Here is a tiny trained network, its code and every weight. The questions are about switching its units off for an input and a target symbol, where a switched-off unit gives its printed mean instead of its output.

import numpy as np


def w(rows, s, z=0):
    codes = np.array(rows[::2]) - 128.0
    scale = np.full(codes.shape[1], s)
    scale[-1] = z or s
    return codes * scale


def f(y):
    return y / 2 * (1 + np.tanh(0.7978845608 * (y + 0.044715 * y**3)))


def softmax(a):
    e = np.exp(a - a.max(-1, keepdims=True))
    return e / e.sum(-1, keepdims=True)


def log_softmax(a):
    a = a - a.max(-1, keepdims=True)
    return a - np.log(np.exp(a).sum(-1, keepdims=True))


def net(x, mask):
    ids = ['αγδεζθλμξπστφψω'.index(c) for c in x.split()]
    T = len(ids)
    res = E[ids] + P[:T]
    q, k, v = (res @ M[0].T for M in (Q, K, V))
    z = softmax(np.where(np.tri(T) > 0, q @ k.T / 3**0.5, -1e9)) @ v
    res = res + np.where(mask[0], z, O[0][:, -1]) @ O[0][:, :-1]
    y = f(res @ A[0][:, :-1].T + A[0][:, -1])
    res = res + np.where(mask[1:13], y, B[0][:, -1]) @ B[0][:, :-1]
    return log_softmax(res[-1] @ U[:, :-1].T + U[:, -1])


Q, K, V, O, A, B = {}, {}, {}, {}, {}, {}
E = w([
[79,120,105,172],'α',
[78,118,118,165],'γ',
[94,157,137,122],'δ',
[233,222,93,231],'ε',
[92,141,140,93],'ζ',
[91,152,134,128],'θ',
[78,110,108,175],'λ',
[91,134,103,97],'μ',
[89,126,104,100],'ξ',
[123,176,194,48],'π',
[97,142,134,93],'σ',
[118,174,228,190],'τ',
[135,151,98,1],'φ',
[109,109,160,249],'ψ',
[142,183,115,56],'ω',
],0.023)
P = w([
[1,224,177,171],'0',
[12,197,158,149],'1',
[31,179,153,141],'2',
[48,154,136,140],'3',
[67,141,120,146],'4',
[87,148,111,165],'5',
[107,138,91,181],'6',
[128,163,103,181],'7',
[141,162,102,196],'8',
],0.0092)
Q[0] = w([
[219,83,129,111],'head 1',
[8,229,131,153],'head 1',
[61,62,120,95],'head 1',
],0.012)
K[0] = w([
[56,148,123,130],'head 1',
[251,102,114,145],'head 1',
[131,111,156,120],'head 1',
],0.025)
V[0] = w([
[152,125,101,162],'head 1',
[173,158,206,114],'head 1',
[72,152,24,9],'head 1',
],0.011)
O[0] = w([
[32,113,117,189,120],'head 1',
[254,116,68,223,179],'head 1',
[88,182,74,207,5],'head 1',
],0.0097,0.016)
A[0] = w([
[151,109,96,96,234],'neuron 1',
[131,79,162,124,34],'neuron 2',
[201,114,109,120,207],'neuron 3',
[152,108,38,136,144],'neuron 4',
[87,154,7,67,66],'neuron 5',
[76,120,143,68,198],'neuron 6',
[113,110,117,98,186],'neuron 7',
[206,143,92,136,2],'neuron 8',
[142,125,170,177,98],'neuron 9',
[162,142,98,194,112],'neuron 10',
[102,136,149,248,67],'neuron 11',
[84,31,112,165,131],'neuron 12',
],0.014,0.0062)
B[0] = w([
[205,158,175,131,170],'neuron 1',
[85,160,82,26,187],'neuron 2',
[100,139,169,200,253],'neuron 3',
[93,204,253,76,141],'neuron 4',
[189,31,86,96,162],'neuron 5',
[108,91,63,182,176],'neuron 6',
[142,121,173,156,146],'neuron 7',
[2,150,51,177,156],'neuron 8',
[135,116,57,103,207],'neuron 9',
[184,197,119,151,150],'neuron 10',
[132,68,113,39,176],'neuron 11',
[151,174,142,116,161],'neuron 12',
],0.0079,0.012)
U = w([
[120,122,136,106,62],'α',
[68,139,167,170,56],'γ',
[93,189,154,91,92],'δ',
[129,148,145,107,3],'ε',
[116,151,141,109,41],'ζ',
[90,169,164,111,53],'θ',
[84,113,157,159,96],'λ',
[131,94,86,142,160],'μ',
[137,82,94,154,106],'ξ',
[119,229,148,92,129],'π',
[147,126,93,173,186],'σ',
[178,112,209,164,212],'τ',
[191,147,82,64,78],'φ',
[109,90,165,10,51],'ψ',
[162,194,102,64,129],'ω',
],0.011,0.0058)

Each question gives the input, a string of symbols that net reads in full, and the target symbol t.
The units are the heads (3 rows each of Q, K, V and O) and the neurons (one row each of A and B). Each row of codes is followed by its name. A weight is (code - 128) times the scale printed after its matrix; where a second scale follows, it is the last column's (O, A, B and U).
mask holds one flag per unit, heads first, then neurons. A switched-off unit (its flag False) gives its mean, the last column of its rows in O or B, instead of its output. The means were averaged over made-up inputs and are rounded, as every weight is.
A unit's drop is (log p(t) with every unit on - log p(t) with that unit switched off) / (log p(t) with every unit on - log p(t) with every unit switched off).
The circuit of an input: a set's keep is (log p(t) with only the set's units on - log p(t) with every unit switched off) / (log p(t) with every unit on - log p(t) with every unit switched off). Starting from the 12 units with the biggest drops (on a tie, the unit counted first), units are removed one at a time, each time the one whose removal leaves the highest keep (on an exact tie, the one counted first), for as long as the keep stays at least 0.8.
units of the circuit, in order: the units of the circuit, biggest drop first
most important unit: the unit with the biggest drop
top k neurons: the k neurons with the biggest drops, biggest first
drop of u: that unit's drop, to one decimal
input τ γ π ξ, target π: units of the circuit, in order	head 1; neuron 4
input μ τ γ φ μ δ τ σ, target τ: units of the circuit, in order	neuron 2; neuron 9; neuron 1
input φ π θ, target φ: top 2 neurons	neuron 11; neuron 5
input τ μ τ π, target τ: most important unit	neuron 2
input α τ τ σ θ, target τ: top 2 neurons	neuron 2; neuron 9
input μ μ τ γ π γ, target π: units of the circuit, in order	head 1; neuron 4; neuron 10
input τ ψ α, target ψ: top 2 neurons	neuron 3; neuron 2
input λ λ ξ λ μ, target ξ: units of the circuit, in order	head 1; neuron 5; neuron 6
input π τ φ θ γ, target φ: units of the circuit, in order	neuron 11; head 1; neuron 5; neuron 10
input θ φ δ, target φ: units of the circuit, in order	head 1; neuron 11; neuron 5; neuron 3
input μ γ γ γ ψ μ, target ψ: top 2 neurons	neuron 3; neuron 2
input δ τ γ τ ω π γ, target ω: top 4 neurons	neuron 11; neuron 10; neuron 4; neuron 3
input ψ τ τ ψ γ θ, target ψ: top 2 neurons	neuron 3; neuron 2
input τ δ λ λ γ ξ, target μ: top 3 neurons	neuron 5; neuron 6; neuron 3
input μ ξ λ π, target π: top 2 neurons	neuron 5; neuron 6
input γ γ τ τ μ μ τ ξ σ, target τ: top 4 neurons	neuron 2; neuron 9; neuron 8; neuron 1
input μ γ ξ τ γ π τ τ μ, target τ: top neuron	neuron 1
input μ π δ φ α, target φ: drop of neuron 3	0.2
input γ μ μ ψ δ λ, target ψ: drop of head 1	1.1
input α π μ, target π: drop of neuron 10	0.2
input θ μ τ ω λ, target ω: top 4 neurons	neuron 10; neuron 11; neuron 4; neuron 3
input δ ζ τ ζ τ θ ψ π ζ, target ψ: top neuron	neuron 3
